Each row has a name. Each piece below is followed by the name of the row it came from, unless a question asks for something else. Each question is about the rows just above it. Places in a row count from 1.

J_640: [156 123 172 173]
J_259: [170 123 123 173]
J_528: [156 123 123 173]
Which row holds [156 123 172 173]?
J_640
Where do [156 123 123 173] appear?
J_528
Where in the named rows is [172]?
J_640, 3

J_671: [141 153 131 152 153]
J_551: [147 137 156 179 141]
J_451: [141 131 152 152 115]
J_305: [110 179 166 125  90]
J_386: [179 165 168 145 162]
J_921: [110 133 128 139 108]
J_275: [115 137 137 146 119]
[145] is at row and place
J_386, 4
Put [141 152 153 153 131] back in order: which row is it?
J_671
The one value in J_551 and J_386:
[179]
Where in the named rows is [119]?
J_275, 5
Which row holds these entries in another order? [131 115 141 152 152]
J_451
Where do [115 137 137 146 119] appear?
J_275

J_199: [106 124 151 123  68  72 114 171]
J_355: [143 124 151 123  68  72 114 171]
J_555: [143 123 181 180 170  73 165 182]
[180] is at row and place
J_555, 4
Put [124  68 171 151 114 123 143  72] back in order: which row is it?
J_355

J_839: [140 136 130 106]
J_588: [132 100 136  93]
J_587: [133  76 137  93]
Where in the named rows is [133]?
J_587, 1
Which value is in both J_588 and J_839?
[136]
Which value is in both J_588 and J_587?
[93]
q: [133  76 137  93]
J_587
Where in the named rows is [100]?
J_588, 2

J_998: [110 122 107 104 139 133  99 125 106  95 125 130 121]
J_706: [135 103 141 153 118 109 127 149 161 104 140 129 107]
J_572: [137 140 125 137 126 159 113 155 147 135 114 128 138]
J_140: [131 124 154 158 137 107 161 117 112  88 123 148 107]
J_610: [122 136 120 153 126 117 117 143 125 115 142 155 130]
J_166: [142 118 124 158 119 126 122 134 156 110 112 148 116]
J_805: [ 93 140  98 112 142 130 133 119 129 145 131 146 122]
J_959: [130  93 132 106 130 174 107 142 149 163 145 105 103]
J_743: [168 144 127 146 131 133 149 141 127 130 130 109 137]
J_49: [131 143 168 129 148 124 132  95 109 135 145 101  82]
Put [121 130 125  95 106 125  99 133 139 104 107 122 110] back in order: which row is it?
J_998
Row and place of [128] in the named rows:
J_572, 12
[116] is at row and place
J_166, 13
[ 93 103 105 106 107 130 130 132 142 145 149 163 174] is which row reordered?
J_959
q: [ 93 140  98 112 142 130 133 119 129 145 131 146 122]
J_805
q: [137 140 125 137 126 159 113 155 147 135 114 128 138]
J_572

J_738: [148 119 129 156 134 169 132 139  93 149 108 118 145  95 138 121 152 130
 176 130 120 113 130  98 133 130]
J_117: [127 138 148 125 104 106 117 137 129 141 169 146 102 141 178 142 152 152
 146 125 110 135 124 112 151 108]
J_205: [129 112 148 178 125 141 105 108 120 146 152 141 137 117 138 124 142 125
 169 151 135 152 127 110 102 146]
J_879: [153 129 114 127 131 163 135 150 106 151 102 120 155  95 136 140 121 153
 170 112 106 102 150 105 160 122]
J_126: [120 116 144 173 122 131  98  99 110 145 165 151 135 122 135 119 126 135
 161 153 131 155 134 117 102 149]
J_785: [151 124 119 141 133 169 136 145  98 150 102 118 150  93 137 140 139 141
 174 121 112 117 139 100 148 125]
[102 105 108 110 112 117 120 124 125 125 127 129 135 137 138 141 141 142
 146 146 148 151 152 152 169 178] is which row reordered?
J_205
q: [120 116 144 173 122 131  98  99 110 145 165 151 135 122 135 119 126 135
 161 153 131 155 134 117 102 149]
J_126
Where in the named rows is [116]?
J_126, 2
Where do [129 112 148 178 125 141 105 108 120 146 152 141 137 117 138 124 142 125
 169 151 135 152 127 110 102 146] appear?
J_205

J_715: [143 171 148 173  81 164 110 154 163  97 112  96 115 175 105 134  82 108
 145 129 126 127 128 127  99 175 147 147 156 169 142 130  89 128  99 152
  93 123  88 105 105 105 120  84 139 122 147 161 171 112 152]
J_106: [143 171 148 173  81 164 110 154 163  97 112  96 115 175 105 134  82 108
 145 129 126 127 128 127  99 175 147 147 156 169 142 130  89 128  99 152
  93 123  88 105 105 105 120  84 139 122 147 161 171 112 160]
J_249: [111 157 173  90 166 100 153 141 126  94 164 143 113 155 119 127  86 139
 152  89 125 126 149  85  86  96 103 134 127 171 136  85  85 112 150 111
 173 159 129 164 142 104 109 116 148 117 132 135  94 154 157]
J_487: [134  85 166 132 115 104 172 164 112 123 113  89  86 160 130 152 162  84
 173 151 128 110 166 111 170  95 110 133 130  90 147 124 153 151 104 139
 154  90 104 115 105  89 113 125  89  97  89  83 143 143 155]
J_906: [120 150  93  97 122 166 147 108 124 104 147 174 110 143 116  94 115  92
 129 119 119  91 130 139  94 119 170 139 148 168 164 160 153 133  95  91
 149 141  85 133 128 106 130 146 108  92  83 138 142 115  84]
J_534: [ 98 132 150 169  92 119 120 158 122 127 109 128 140 127 110 148 142 145
 161 123 104 124 160  86 172 127 143 140 105 172 133 120 138 166 131 118
 120 147 148 127 106  81 131 147 113  94 161 115 149 145 140]
J_437: [106 153 106 108 117 159 145  93  95 151 110 118 154 142  82 173 125 106
 117 118 175 163 165  83  99 117 143 114 146 160 114 145 138 144 133 120
 162 142 152 155 145 160 101 161 127  88 146  90 103 141 160]
J_857: [127 121 171 108 173 117 110 131 114 134 129 140 133 158 137 138 122  82
 134 116 104 106  92 114 103  90  91 100  92 166 119 132 107  93  94 149
 140  92  84 101 169 168  84 106 149 116 109 115 133 149 146]
J_15: [134  85 166 132 115 104 172 164 112 123 113  89  86 160 130 152 162  84
 173 151 128 110 166 111 170  95 110 133 130  90 147 124 153 151 104 139
 154  90 104 115 105 137  82 122 174 101 158 137 138  93 111]
J_605: [125 154 116  89  85 171 161 117  91 107 139 107  87 138 109 148  92 138
 131 163 158 132 174  87 104 168  98 160 128  83 167  90 157 117 134 111
 136 118  93 111 161 171  99 147 118 170 129 133 126  87 144]
J_872: [113 144  93  92  99 111 162 140 166  86 170  94 133 117  96 141 157 103
 152 119 120  88 156 124  88 145  81 145 111 120 105 142 110 156  83 103
 170 172 169 160 122 139 112  83 111 127 126 145  95 145 121]
q: [111 157 173  90 166 100 153 141 126  94 164 143 113 155 119 127  86 139
 152  89 125 126 149  85  86  96 103 134 127 171 136  85  85 112 150 111
 173 159 129 164 142 104 109 116 148 117 132 135  94 154 157]
J_249
[143 155 134  85 166 132 115 104 172 164 112 123 113  89  86 160 130 152
 162  84 173 151 128 110 166 111 170  95 110 133 130  90 147 124 153 151
 104 139 154  90 104 115 105  89 113 125  89  97  89  83 143] is which row reordered?
J_487

J_913: [ 92 181 141 144 185 133 112  93 170]
J_736: [157 145 129 144 155 133 143 113 133]
J_172: [155 129 133 143 145 133 113 158 144]
J_442: [144 144 142 134 120 121 118 116 140]
J_863: [129 141 180 182 146 172  67 119 161]
[181] is at row and place
J_913, 2
Where in the named rows is [142]?
J_442, 3
Shared by J_913 and J_442:
[144]
[119] is at row and place
J_863, 8
Which row holds these entries in another order? [113 129 133 133 143 144 145 155 158]
J_172
Where in the named rows is [158]?
J_172, 8

J_691: [180 157 168 162 151]
J_633: [117 157  86  93 175]
J_881: [ 87 113 172 101 119]
J_867: [160  95 190 150 161]
J_204: [124 144 180 125 166]
J_463: [161  95 161 150 190]
J_712: [ 86 150 144 135 183]
Which value is in both J_463 and J_712?
[150]
Which row holds these entries in another order? [190 150 161  95 161]
J_463

J_522: [175  85 186 165 178 180 155 123 188 177 185 171  93 188 184]
J_783: [ 91 154 133 167  91  96 161 167  83  83 161  67  93 143  91]
J_842: [164 112 150 157 151 184 164 160 146 164  80  85 163 144  86]
J_929: [118 103 140 171 109 186 177 156 162 128  77  75 114 163 168]
J_731: [175  85 186 165 178 180 155 123  90  81 119  79 160  70  83]
J_302: [ 91 155 133 167  91  96 161 167  83  83 161 114  68  68  97]
J_279: [157  99 168  76 184  76  82  67 130 172 108 120 153 165  92]
Row and place of [80] in the named rows:
J_842, 11
Where in the named rows is [79]?
J_731, 12
The row with [ 91 155 133 167  91  96 161 167  83  83 161 114  68  68  97] is
J_302

J_949: [148 142 139 116 121 124 133 122 137 126 120 127 153 148]
J_495: [166 124 172 118 133 144 123 148 136 148 121 125 159 158]
J_777: [149 137 128 111 130 125 136 118 135 122 130 127 147 151]
J_493: [157 143 154 118 125 137 127 137 136 136 119 124 156 156]
J_18: [144 134 111 108 128 129 136 113 133 107 131 127 151 146]
J_973: [150 141 137 115 133 126 132 125 133 131 125 125 158 144]
J_818: [151 143 135 111 134 127 136 117 134 132 128 127 159 146]
J_918: [152 141 139 113 132 133 129 132 136 153 123 137 157 149]
J_447: [144 141 122 116 130 126 134 116 130 122 131 135 158 138]
J_334: [146 137 118 111 130 132 136 117 142 117 132 122 154 140]
J_896: [153 141 142 115 130 128 130 126 132 137 129 122 160 144]
J_222: [153 139 130 120 133 127 132 112 133 118 124 123 155 153]
The one value in J_818 and J_949:
[127]
The row with [149 137 128 111 130 125 136 118 135 122 130 127 147 151] is
J_777
Row and place of [152] in the named rows:
J_918, 1
[148 142 139 116 121 124 133 122 137 126 120 127 153 148] is in which row?
J_949
Shared by J_973 and J_818:
[132]
q: [150 141 137 115 133 126 132 125 133 131 125 125 158 144]
J_973
q: [151 143 135 111 134 127 136 117 134 132 128 127 159 146]
J_818

